What can hang from each mark:
z_88: z_16 z_912
z_987: z_88 z_349
z_613: z_88 z_173 z_752
z_173: z_334 z_613 z_987
z_276: z_16 z_349 z_796
z_752: z_796
z_785: z_16 z_173 z_912
z_349: z_88 z_276 z_987
z_16: z_752
z_334: z_173 z_349 z_918 z_987
z_918: z_173 z_912
z_912: z_173 z_334 z_613 z_752 z_785 z_918

Every row comes from one small tree of marks. The marks that hang from a mark follow it in brackets, in the order of their numbers. Every link used is in the known rows. Which tree was each row made from?
Known rows:
z_349(z_88 z_276(z_16 z_796) z_987): [255 320 -39 299 252 -360 240 9 -40 -1 -326 -627 218 209 -56 37 306 180 -496 527 103 216 17 -136 -38 -216 -345 386 521 204 609 191 189 208 -293 -162 -414 -285 -119 -166 22 -318 177 -409 -121 -155]
z_987(z_88(z_16) z_349): [32 406 -48 295 -460 -140 72 -84 71 -51 230 285 43 98 64 -4 -124 -380 333 296 263 119 -365 -118 -150 -115 159 160 16 126 86 4 125 117 183 116 96 -111 258 179 -5 13 -276 48 255 -225]
z_276(z_16(z_752) z_349(z_88(z_912)) z_796): [61 113 58 -168 511 88 -77 -33 -95 -104 -103 -559 -363 -324 -70 117 291 410 131 464 -214 294 -66 330 -123 469 -514 249 282 396 157 204 440 -301 12 -161 -371 282 62 -368 123 -137 33 197 235 365]
z_88(z_16(z_752) z_912(z_613 z_918(z_173))): [-325 224 227 -142 -21 261 0 -94 -237 -183 281 206 -175 -13 63 -89 -60 233 204 -145 137 54 72 -155 -319 -31 297 -66 -78 108 -240 -22 7 -266 279 -15 -210 270 454 -128 -20 9 -70 247 20 331]
z_349(z_276(z_796) z_987): [201 272 -28 215 102 -450 110 52 178 38 -158 -445 167 158 -10 9 115 34 -350 149 107 20 -29 -161 -64 -243 -165 297 187 -37 328 153 -62 370 -137 -206 -222 -375 -136 -130 80 -38 60 -271 -274 -193]
z_613(z_88(z_16 z_912) z_173(z_334) z_752): [55 -364 -52 -103 -271 522 25 -299 241 237 38 78 38 12 19 -247 261 338 41 270 -354 107 12 236 17 2 379 -121 -557 20 -192 -68 148 267 74 637 244 24 -60 367 -417 638 -210 -43 -319 -286]
z_349(z_276(z_16(z_752)) z_987): [273 88 36 319 26 -477 172 -82 -167 -100 -156 -485 164 114 -286 18 74 299 -165 234 92 230 -89 -137 31 -184 -135 220 243 36 387 188 -11 53 -294 -216 -317 -291 -184 5 100 -312 -128 -410 -139 16]
z_987(z_88(z_16 z_912(z_173 z_613 z_752))): [-167 193 -82 -131 43 134 -27 55 -73 -35 394 212 -92 54 -114 110 18 48 177 -53 82 36 -318 -47 -218 124 83 -112 -151 78 -115 -67 -45 -133 98 -25 -11 117 382 -25 -301 96 -71 176 231 -3]
z_987(z_88(z_912) z_349(z_276(z_796))): [-43 713 -70 241 -174 -219 -117 120 112 262 177 -18 -200 -6 20 -170 -120 -223 18 372 260 107 -359 -151 -318 -93 -155 26 229 181 92 -121 50 113 114 -52 72 -363 214 55 111 55 -89 39 47 -284]
z_276(z_349(z_987) z_796): [134 10 -2 -125 289 -238 -83 25 304 -88 -188 -407 11 -153 49 217 158 31 26 95 -108 -71 -141 153 -91 257 -336 390 63 98 205 241 182 181 126 -134 -248 -19 -158 -333 158 120 -22 137 47 -11]
z_349(z_88(z_912) z_276(z_16(z_752) z_796) z_987): [156 494 72 226 349 -335 113 15 -156 2 -89 -779 -30 134 -106 -128 330 416 -350 496 70 288 -34 -96 -3 -129 -337 173 595 362 473 145 143 58 -415 -153 -518 -276 31 -165 12 -403 178 -302 -226 -48]
z_918(z_912(z_173 z_334 z_613 z_752)): [-207 -102 -282 -529 301 129 -117 -54 -117 -47 -1 286 37 -261 -620 541 43 59 -185 -386 133 -177 11 166 75 130 -106 -108 -257 -93 -373 47 -227 -350 90 10 50 -78 19 21 -28 -24 124 437 197 243]
z_349(z_987(z_88(z_16(z_752) z_912))): [43 274 117 253 -148 -307 9 -1 31 -160 353 -168 34 162 10 -208 1 99 172 126 99 70 -281 -90 90 -107 56 76 114 260 232 75 -106 171 -216 20 -264 -139 223 15 -94 -76 -198 -118 -165 -215]
z_88(z_16(z_752) z_912(z_918)): [-168 250 286 -15 -60 125 107 -108 -62 -168 361 122 -240 76 55 -220 13 163 288 97 4 136 -29 -65 -214 -53 226 -35 65 113 -172 43 -75 -69 -31 -63 -190 268 398 -162 2 97 -165 141 -14 378]
z_349(z_88 z_276(z_796)): [193 408 -81 249 263 -223 311 77 72 197 -197 -241 3 131 108 -67 302 -62 -456 438 127 296 218 -59 -60 -297 -106 350 329 -13 184 59 27 129 -155 -241 -228 -183 88 -68 31 -73 221 -236 -270 -88]
z_912(z_173(z_613) z_334(z_349(z_88) z_918 z_987)): [123 -514 -109 -238 -58 -37 55 136 41 -205 -176 -101 100 -61 62 478 88 -179 102 -161 127 301 365 -71 411 -30 249 -334 124 -169 243 -288 43 -75 -213 104 196 -24 -160 -119 131 -245 118 114 435 -257]
z_173(z_334(z_918(z_912)) z_613): [-409 -194 77 222 -32 49 75 262 285 2 16 53 -251 -166 19 47 12 -483 -187 -227 -72 -355 302 116 383 -166 243 90 -235 -101 -218 -169 -47 188 -302 -89 357 71 -83 9 287 184 86 97 -207 -54]
z_88(z_16(z_752(z_796)) z_912(z_785(z_173) z_918)): [-76 162 231 -159 107 264 -146 -45 -300 -150 296 211 -238 315 233 -355 -263 320 255 -245 -146 -151 49 -128 -144 86 25 -199 26 21 -264 77 -250 -241 -3 -91 -97 412 269 -163 -134 -114 -107 144 39 532]
z_276(z_16(z_752(z_796)) z_349(z_88(z_912) z_987)): [145 53 197 56 382 -207 56 -113 -301 -192 -143 -525 -73 -27 -39 -67 137 365 158 278 -160 257 -100 147 146 254 -402 299 403 412 180 273 261 -347 -217 -50 -500 96 13 -216 94 -309 -171 -74 143 243]
z_912(z_613(z_88) z_785): [-57 -169 -71 -299 329 186 93 -11 -151 78 -157 366 85 -23 -108 21 29 14 -265 -198 96 -270 -47 -12 -242 -106 341 20 -221 -207 -80 -152 -54 -138 316 -113 104 230 -253 -24 -108 192 -128 -14 -47 265]
z_918(z_173(z_613(z_88 z_752)) z_912): [-138 -33 -75 40 -386 338 193 -124 228 -36 -98 40 53 -397 -37 -229 -72 -69 -286 26 -127 -106 383 174 389 149 31 150 -374 64 -220 -95 -156 13 230 294 306 198 42 164 -14 454 38 242 -448 -147]
z_785(z_16 z_173(z_334) z_912(z_613 z_752 z_918)): [-415 -148 -151 135 270 345 -665 119 -329 218 141 355 -124 84 -30 292 -208 219 -132 -318 54 -505 -113 243 -146 -17 -444 -548 -242 -372 151 15 242 -293 101 -343 -82 183 -362 93 -228 -381 647 32 160 300]
z_912(z_334(z_918) z_752(z_796)): [13 -229 71 -358 44 170 -78 -137 -18 -184 -175 243 38 164 31 76 4 84 40 -239 -50 60 121 80 125 -60 -168 -147 -203 -281 -564 109 -271 -62 -29 255 -2 -100 86 -154 -32 -225 -11 108 281 173]
z_613(z_88(z_912) z_173 z_752): [180 -321 -83 -89 -293 414 107 -296 250 226 -93 86 209 -119 57 -359 205 352 -129 381 -385 336 -23 279 -42 137 172 -88 -412 -52 -53 -158 12 177 166 487 167 -2 -76 269 -308 630 -254 -147 -454 -270]
z_334(z_173 z_349(z_88(z_16) z_276) z_987): [417 71 1 296 -620 -263 253 -2 155 -87 -141 -321 -7 356 253 123 17 -203 284 514 146 607 583 -455 21 -455 352 94 400 230 864 -23 347 -194 -78 -231 -17 31 -75 80 59 -159 293 -470 295 -330]
z_987(z_88(z_912(z_334 z_918))): [-151 120 28 -23 1 0 -135 131 21 132 187 467 -166 -42 -37 -243 -193 -64 31 128 147 22 -168 1 -227 -117 -107 -83 87 118 -84 -142 -260 -8 -11 1 -27 -111 241 -103 44 152 -242 128 61 -106]
z_88(z_912(z_173(z_334(z_349) z_987))): [-107 -5 113 50 56 -176 -62 236 -15 148 261 -107 -77 -125 3 20 26 -211 133 -331 -144 -309 -140 97 191 232 169 -20 172 -2 -184 -120 27 142 -54 -47 172 -64 66 39 122 331 125 91 -154 44]
z_912(z_334(z_349) z_613(z_173) z_752(z_796)): [104 -433 -192 -452 140 82 -173 -29 -238 165 -407 437 33 -112 -117 248 23 78 92 -372 96 96 51 -6 -255 -94 31 -268 -272 -211 -606 20 8 -337 265 273 -16 -67 -141 30 -135 -49 -187 113 311 -19]
z_173(z_613 z_987(z_88)): [-129 -36 92 357 -50 -165 222 169 155 47 133 -33 64 -221 226 -295 -162 -601 -22 -295 -4 -211 -81 -134 90 -50 85 -23 4 53 -84 -96 -141 425 -206 -129 218 119 -17 119 58 59 -133 -89 -351 -278]
z_785(z_16 z_173(z_334(z_349 z_918))): [-95 -316 -142 364 -188 -32 -298 267 -43 -9 111 -17 -24 186 335 208 -165 28 233 -112 -52 -67 87 177 361 193 -181 -224 -189 -353 344 -48 268 -115 50 -128 188 41 -193 118 51 -229 540 -250 255 52]
z_276(z_16 z_349(z_88) z_796): [120 -40 -57 -106 402 96 56 -21 56 -97 -311 -404 -120 -220 13 252 248 141 -19 527 -182 184 -40 275 -160 373 -537 462 249 265 322 224 482 -141 137 -170 -224 282 -63 -397 140 19 50 92 345 250]
z_912(z_173(z_613(z_752)) z_785 z_918): [77 -305 -30 -446 253 228 192 52 -89 21 -226 403 57 -146 -120 99 -82 -92 -341 -321 -220 -289 103 23 -289 282 208 -110 -82 -339 -307 -174 -217 23 -14 -154 114 307 -289 -227 -112 105 -262 230 -11 254]
z_349(z_88 z_276(z_16) z_987): [289 228 -27 424 113 -459 395 -34 -134 -5 -292 -460 309 290 -141 -14 258 120 -426 528 174 279 4 -197 98 -340 -148 378 578 142 605 144 76 79 -412 -164 -381 -296 -106 -7 51 -349 68 -534 -159 -154]
z_613(z_88 z_173 z_752): [327 -459 -131 -34 -321 338 167 -343 238 194 -287 158 372 -132 30 -205 234 286 -185 335 -366 379 56 291 -56 99 195 33 -541 -188 -37 -80 43 245 234 482 124 -26 -221 347 -319 534 -293 -211 -415 -304]
z_88(z_16(z_752(z_796)) z_912(z_613(z_173))): [-158 57 75 -30 13 193 23 -125 -243 -145 348 63 -160 138 229 -206 -78 158 262 -142 -26 190 -16 -64 -104 -137 247 -35 -238 151 -235 30 37 -235 70 32 -35 166 388 12 -139 104 -215 17 -66 180]
z_173(z_334(z_349 z_918)): [-58 -234 170 203 -208 -141 -9 267 170 102 -164 87 -136 21 117 186 125 -228 86 -17 -57 -103 184 124 180 -64 305 78 -39 -264 -108 -138 226 132 26 -13 90 -19 -140 -19 263 167 89 -121 47 -12]
z_173(z_334(z_349) z_613(z_88 z_752) z_987): [-159 -417 185 145 -22 31 258 53 242 364 -275 -147 -41 -364 82 -137 169 -376 17 -345 -221 -365 194 75 248 34 441 -289 -235 -150 -453 -107 262 537 -82 308 227 173 -495 279 -121 322 -103 -52 -423 -276]
z_173(z_613(z_752(z_796)) z_987): [-123 -185 158 166 -16 67 470 -156 140 -2 -96 -162 149 -97 362 -347 -184 -466 -95 -346 -252 -202 185 -47 260 8 82 -51 -116 -121 -384 75 -18 401 -166 23 143 201 -113 35 -59 86 -224 -143 -519 -95]
z_987(z_88 z_349(z_276)): [131 502 -106 399 -306 -372 64 47 33 232 7 188 34 47 -74 -60 -129 -335 10 324 332 205 -284 -186 -223 -228 25 142 147 -6 102 -78 -7 73 87 -64 60 -394 76 254 124 -65 -219 -126 64 -318]

Write each row's tree:
[-75 -90 124 -320 -223 221 -248 -130 112 -265 152 -13 -135 224 139 -83 -177 52 281 -109 -114 127 222 -86 138 -102 -81 -232 -4 106 -34 -10 -180 -219 -95 108 145 -95 198 -157 52 -115 153 51 278 12] | z_88(z_912(z_334(z_173 z_918 z_987) z_752(z_796)))
[-60 41 -17 352 -341 -77 -191 74 110 51 51 45 -25 -298 63 -55 -176 -448 124 -259 163 -261 162 -88 289 -66 315 201 -111 70 -48 -126 8 49 142 119 364 -163 55 310 252 129 -69 206 -197 -465] | z_918(z_173(z_334(z_987(z_88 z_349)) z_613))
[-19 52 209 220 -726 -100 -109 93 214 -272 76 38 190 206 441 -9 -231 -479 186 -22 -142 153 65 -174 -128 -17 35 -2 -29 122 372 -128 132 308 90 9 203 -212 35 137 157 -282 279 -266 243 -323] | z_334(z_173(z_987(z_88 z_349)) z_918)
[5 67 -197 -14 15 123 -182 30 -155 -109 231 25 -99 -9 -155 -25 -281 181 -94 -77 -18 -239 67 158 302 214 -290 -82 -101 -33 164 54 -202 -387 -28 -273 160 240 -120 101 78 -168 316 36 -78 419] | z_918(z_912(z_785(z_16(z_752) z_173)))
[-188 -186 306 208 -43 -31 -41 106 155 17 13 -135 129 66 161 37 32 -313 -51 -396 -140 -389 83 13 223 -36 206 30 -73 -184 -154 -12 51 457 -102 13 146 -99 -120 162 260 -21 229 -164 -246 6] | z_173(z_334(z_918) z_987)
[49 87 -162 -182 37 166 -143 0 51 13 -3 136 -17 -39 -364 59 -63 138 -171 -130 -121 -374 27 109 174 260 -223 -10 -40 -110 -143 97 -355 -285 2 -170 126 276 -80 76 27 -17 233 170 -154 382] | z_918(z_912(z_752 z_785(z_173)))
[-68 -352 -479 -680 536 290 -375 -46 -408 -34 -17 375 -35 89 -324 394 -170 369 10 -504 254 -362 -151 4 -89 95 -228 -591 -226 -352 -190 79 -181 -568 74 -104 84 117 -308 -4 -266 -641 295 178 448 384] | z_912(z_334 z_613 z_752 z_785(z_16 z_173))
[166 -142 -73 7 87 -33 -80 67 -56 1 26 56 191 147 103 -98 -200 -43 -54 -349 -137 -421 -53 -45 143 168 -42 -28 101 -222 79 37 -262 61 -6 -240 171 192 -179 98 47 -131 130 -108 -267 208] | z_912(z_785(z_173(z_987)))
[61 -221 55 -234 -177 157 -235 -192 -6 -124 -178 325 203 -108 -88 76 -251 57 43 -163 228 7 313 -157 -72 -144 60 -3 16 -69 52 -12 -243 -128 289 148 33 -115 37 -38 281 -9 -77 243 137 -39] | z_912(z_334(z_987) z_918(z_173))
[110 29 75 -195 222 -215 -156 85 79 26 -71 -47 51 -132 -224 182 106 151 110 -23 -78 -9 -331 42 -249 380 -236 102 128 87 19 86 -67 -59 17 -44 -308 -24 -41 -165 7 27 -142 194 226 -10] | z_276(z_349(z_987(z_88(z_912(z_173 z_752 z_918)))))
[-65 -366 -190 -357 227 -180 -134 197 -289 91 -65 258 164 -197 -161 499 -122 -167 93 -591 237 -92 -118 -63 -98 94 78 -371 -85 -133 -162 -150 56 -33 214 53 35 -172 -162 57 -68 -154 -29 174 379 -149] | z_912(z_173(z_987(z_88)) z_334(z_349) z_613)
[-123 97 24 -328 21 235 44 -201 -34 -181 318 136 -232 235 28 -158 -44 96 352 -51 39 -54 -93 -43 97 -143 -16 -132 -15 103 -489 170 -218 -118 -111 240 71 113 417 -179 -191 90 -107 249 230 237] | z_88(z_16 z_912(z_334 z_752(z_796)))
[-100 -155 52 -280 150 142 -91 -11 -31 63 59 373 69 -155 -102 -91 92 133 -53 -108 -56 29 -86 170 -121 62 86 -89 -153 -59 -190 -178 -254 80 161 264 101 -88 64 -49 -120 434 -98 260 98 92] | z_613(z_88(z_912(z_173 z_334 z_918)))
[-34 655 -53 289 -396 -165 88 0 47 115 333 75 -157 225 11 -167 -159 -228 239 434 355 185 -370 -311 -230 -264 101 -17 217 209 129 -82 33 48 17 36 123 -218 336 150 3 10 -179 -32 202 -235] | z_987(z_88(z_16 z_912) z_349(z_276))
